[[ 2.45 -1.98  2.17]
 [ 3.49 -0.39  3.72]
 [-5.45 -3.87 -6.37]]
:
[[-0.39  3.72]
 [-3.87 -6.37]]

[[-2.89  1.75 -3.82  0.17]
 [-0.05 -5.11 -0.64 -0.26]
 [-0.71 -2.77  1.18 -0.60]
 [ 2.29  3.83 -5.79  0.98]]
:
[[-5.11 -0.64]
 [-2.77  1.18]]

[[-0.55 -2.44  2.27 -0.52 -4.54]
 [-4.49 -2.00 -1.25  1.33  1.37]
 [ 2.75  3.77 -1.21 -5.21  0.52]
 [-2.28 -1.37  3.93  6.87 -4.86]
 [ 0.64 -2.33 -1.21  4.05  1.14]]
:
[[-2.00 -1.25]
 [ 3.77 -1.21]]

[[-5.61  5.03  0.77  2.52  0.45]
 [ 2.64  5.21  4.11  1.39  0.49]
 [-1.30 -3.87 -3.87 -1.95 -0.76]
 [ 2.18  6.17  3.97  0.85  0.44]
 [-0.73  1.92  3.96  1.73  2.16]]
:
[[ 5.21  4.11]
 [-3.87 -3.87]]

[[ 0.66 -0.64 -1.09 -1.73 -1.25]
 [ 0.93 -3.15 -0.89  0.34  3.62]
 [ 2.28 -3.15  0.08  1.02  1.93]
 [-0.93 -1.75 -2.24 -4.84  0.44]
 [ 3.52 -5.33  0.99  0.20  1.26]]
:
[[-3.15 -0.89]
 [-3.15  0.08]]

[[-2.41  2.09  1.31  0.21 -2.87]
 [-0.58 -1.90  0.84 -2.62 -3.24]
 [ 1.14 -0.02 -3.02  0.51  6.45]
 [ 2.52 -0.37 -0.33  0.36  0.06]
 [ 1.64 -4.38 -3.27  0.31  2.58]]
:
[[-1.90  0.84]
 [-0.02 -3.02]]

[[ 6.28  2.14 -2.60]
 [ 2.68  1.39 -3.67]
 [-1.61  3.51 -6.39]
 [-2.14 -4.72 -0.04]
 [ 0.21  5.14  3.52]]
:
[[ 1.39 -3.67]
 [ 3.51 -6.39]]
---
[[ 0.00  0.58 -2.23 -1.49 -2.14  2.46  1.18 -0.33  4.05  1.13  0.76]
 [-1.56 -1.41  2.71  2.34  2.15 -3.45 -0.19  0.44 -5.73 -1.99  0.22]
 [-2.42 -0.09 -0.21  2.06 -1.23 -3.77  1.26  0.12 -2.36 -0.90  0.75]
 [-0.05 -0.64  1.98  0.99  1.08 -0.68  0.07 -0.06 -0.98 -1.49  0.32]
 [ 0.54  0.45 -7.16 -3.85 -1.06  2.50  2.78  0.94 -1.29  3.82  0.46]
 [ 1.67  1.17  0.27 -0.87 -0.29  0.94 -2.45 -0.11  2.76  1.47 -1.03]
 [-4.13 -0.12  4.82  4.29  0.17 -5.98 -0.40 -0.74 -6.94 -4.05 -0.05]
 [ 3.84  0.67 -2.63 -3.59  0.94  4.95 -0.98  0.43  5.57  3.71 -0.90]]
:
[[ 3.84  0.67 -2.63 -3.59  0.94  4.95 -0.98  0.43  5.57  3.71 -0.90]
 [-4.13 -0.12  4.82  4.29  0.17 -5.98 -0.40 -0.74 -6.94 -4.05 -0.05]
 [ 1.67  1.17  0.27 -0.87 -0.29  0.94 -2.45 -0.11  2.76  1.47 -1.03]
 [ 0.54  0.45 -7.16 -3.85 -1.06  2.50  2.78  0.94 -1.29  3.82  0.46]
 [-0.05 -0.64  1.98  0.99  1.08 -0.68  0.07 -0.06 -0.98 -1.49  0.32]
 [-2.42 -0.09 -0.21  2.06 -1.23 -3.77  1.26  0.12 -2.36 -0.90  0.75]
 [-1.56 -1.41  2.71  2.34  2.15 -3.45 -0.19  0.44 -5.73 -1.99  0.22]
 [ 0.00  0.58 -2.23 -1.49 -2.14  2.46  1.18 -0.33  4.05  1.13  0.76]]

[[ 1.13 -0.60 -0.19 -3.10  0.88 -0.96  1.63  2.64 -0.58 -3.28 -0.47]
 [-2.13 -1.56 -1.62 -1.26 -3.58  4.75 -1.79  4.23  0.58  1.41  0.66]
 [-2.37 -5.95  2.67  0.85 -1.45 -1.01 -3.58 -1.53  0.63 -3.80 -0.55]
 [-1.35  1.22 -1.82 -0.36 -0.76  3.36  2.56  0.25 -1.95  0.78 -2.43]
 [ 2.69  0.02  4.48  2.62 -0.15  1.17  1.06  3.62 -1.65 -1.61  0.42]
 [-1.34 -2.82  1.11 -0.40  1.34  1.70  0.13  2.53  0.86  0.63 -2.38]
 [-4.95 -3.31  0.70  0.50 -0.90 -1.61 -2.62 -0.33  0.49 -0.16  3.85]]
:
[[-4.95 -3.31  0.70  0.50 -0.90 -1.61 -2.62 -0.33  0.49 -0.16  3.85]
 [-1.34 -2.82  1.11 -0.40  1.34  1.70  0.13  2.53  0.86  0.63 -2.38]
 [ 2.69  0.02  4.48  2.62 -0.15  1.17  1.06  3.62 -1.65 -1.61  0.42]
 [-1.35  1.22 -1.82 -0.36 -0.76  3.36  2.56  0.25 -1.95  0.78 -2.43]
 [-2.37 -5.95  2.67  0.85 -1.45 -1.01 -3.58 -1.53  0.63 -3.80 -0.55]
 [-2.13 -1.56 -1.62 -1.26 -3.58  4.75 -1.79  4.23  0.58  1.41  0.66]
 [ 1.13 -0.60 -0.19 -3.10  0.88 -0.96  1.63  2.64 -0.58 -3.28 -0.47]]

[[ 0.83  0.14  2.39 -0.55  0.37  2.16 -3.53 -2.94 -1.66]
 [-0.50  0.36  1.50  2.11  0.36 -0.75 -0.73 -0.59 -0.87]
 [-0.52 -4.98  0.33  0.97  2.00  4.98  1.19 -5.14 -3.34]
 [ 4.12 -2.33  5.50 -1.99  2.77  1.95 -3.31 -4.45 -4.62]
 [-6.39  1.63 -0.13 -0.13 -3.90 -1.22  1.06  2.91 -3.02]
 [ 4.53  0.10  1.95 -1.88  0.63 -0.18 -4.22  2.38  0.96]
 [-3.08  2.18 -0.48  0.01 -2.02 -2.94  2.16  0.49 -2.30]
 [-0.97 -1.57 -1.88  0.56 -0.51  0.24  2.41  0.41 -0.34]
 [-3.06  0.48 -3.74  0.84  0.04  2.82  2.26  0.65  2.06]]
:
[[-3.06  0.48 -3.74  0.84  0.04  2.82  2.26  0.65  2.06]
 [-0.97 -1.57 -1.88  0.56 -0.51  0.24  2.41  0.41 -0.34]
 [-3.08  2.18 -0.48  0.01 -2.02 -2.94  2.16  0.49 -2.30]
 [ 4.53  0.10  1.95 -1.88  0.63 -0.18 -4.22  2.38  0.96]
 [-6.39  1.63 -0.13 -0.13 -3.90 -1.22  1.06  2.91 -3.02]
 [ 4.12 -2.33  5.50 -1.99  2.77  1.95 -3.31 -4.45 -4.62]
 [-0.52 -4.98  0.33  0.97  2.00  4.98  1.19 -5.14 -3.34]
 [-0.50  0.36  1.50  2.11  0.36 -0.75 -0.73 -0.59 -0.87]
 [ 0.83  0.14  2.39 -0.55  0.37  2.16 -3.53 -2.94 -1.66]]

[[-0.84 -0.07 -5.38  1.29  0.19  2.23  0.64 -1.93]
 [-0.11  0.22  0.74 -0.04 -0.47 -0.03 -0.75  0.17]
 [ 0.73 -0.14  3.49 -0.90  0.33 -1.74  0.29  1.31]
 [ 0.93 -0.40  2.79 -0.90  0.97 -1.77  1.18  1.28]
 [-0.35  0.34  0.17  0.16 -0.84  0.41 -1.17 -0.18]
 [ 1.94 -1.19  3.36 -1.60  3.00 -3.18  4.12  2.10]
 [-1.50  0.88 -2.45  1.18 -2.25  2.43 -3.13 -1.55]
 [ 0.03  0.06  0.69 -0.10 -0.23 -0.19 -0.36  0.15]
 [-0.15  0.24  0.68 -0.03 -0.55  0.04 -0.85  0.10]]
:
[[-0.15  0.24  0.68 -0.03 -0.55  0.04 -0.85  0.10]
 [ 0.03  0.06  0.69 -0.10 -0.23 -0.19 -0.36  0.15]
 [-1.50  0.88 -2.45  1.18 -2.25  2.43 -3.13 -1.55]
 [ 1.94 -1.19  3.36 -1.60  3.00 -3.18  4.12  2.10]
 [-0.35  0.34  0.17  0.16 -0.84  0.41 -1.17 -0.18]
 [ 0.93 -0.40  2.79 -0.90  0.97 -1.77  1.18  1.28]
 [ 0.73 -0.14  3.49 -0.90  0.33 -1.74  0.29  1.31]
 [-0.11  0.22  0.74 -0.04 -0.47 -0.03 -0.75  0.17]
 [-0.84 -0.07 -5.38  1.29  0.19  2.23  0.64 -1.93]]

[[ 0.35 -1.27 -0.53  1.12  0.50 -0.52  0.26  0.16 -0.51 -0.09 -0.43]
 [ 1.80  4.06  3.72  3.38  1.75 -5.53  2.08  0.54 -1.16 -3.33 -3.06]
 [ 6.37 -3.91  0.98 -2.10  1.42 -0.26  0.07  4.19 -4.93  3.34 -0.96]
 [ 0.19 -1.42 -0.17  0.92  0.70 -0.72  0.28 -0.03 -0.45  0.43 -0.31]
 [ 0.19 -1.07 -0.26  1.39  0.33 -0.59  0.08  0.42 -0.81  0.17 -0.11]
 [ 0.05 -1.27 -0.27  0.65  0.13  0.07 -0.01  0.14 -0.56  0.02 -0.10]]
:
[[ 0.05 -1.27 -0.27  0.65  0.13  0.07 -0.01  0.14 -0.56  0.02 -0.10]
 [ 0.19 -1.07 -0.26  1.39  0.33 -0.59  0.08  0.42 -0.81  0.17 -0.11]
 [ 0.19 -1.42 -0.17  0.92  0.70 -0.72  0.28 -0.03 -0.45  0.43 -0.31]
 [ 6.37 -3.91  0.98 -2.10  1.42 -0.26  0.07  4.19 -4.93  3.34 -0.96]
 [ 1.80  4.06  3.72  3.38  1.75 -5.53  2.08  0.54 -1.16 -3.33 -3.06]
 [ 0.35 -1.27 -0.53  1.12  0.50 -0.52  0.26  0.16 -0.51 -0.09 -0.43]]

[[ 0.69  2.66 -0.76  2.04  2.39 -1.06  3.22 -1.59 -1.13  5.74]
 [ 0.53 -2.75 -1.57 -0.20 -3.24  0.93 -3.02  0.38 -0.65 -1.60]
 [-1.62  2.62  6.19 -3.94  4.30  1.11  3.08  0.73  3.15 -5.38]]
:
[[-1.62  2.62  6.19 -3.94  4.30  1.11  3.08  0.73  3.15 -5.38]
 [ 0.53 -2.75 -1.57 -0.20 -3.24  0.93 -3.02  0.38 -0.65 -1.60]
 [ 0.69  2.66 -0.76  2.04  2.39 -1.06  3.22 -1.59 -1.13  5.74]]
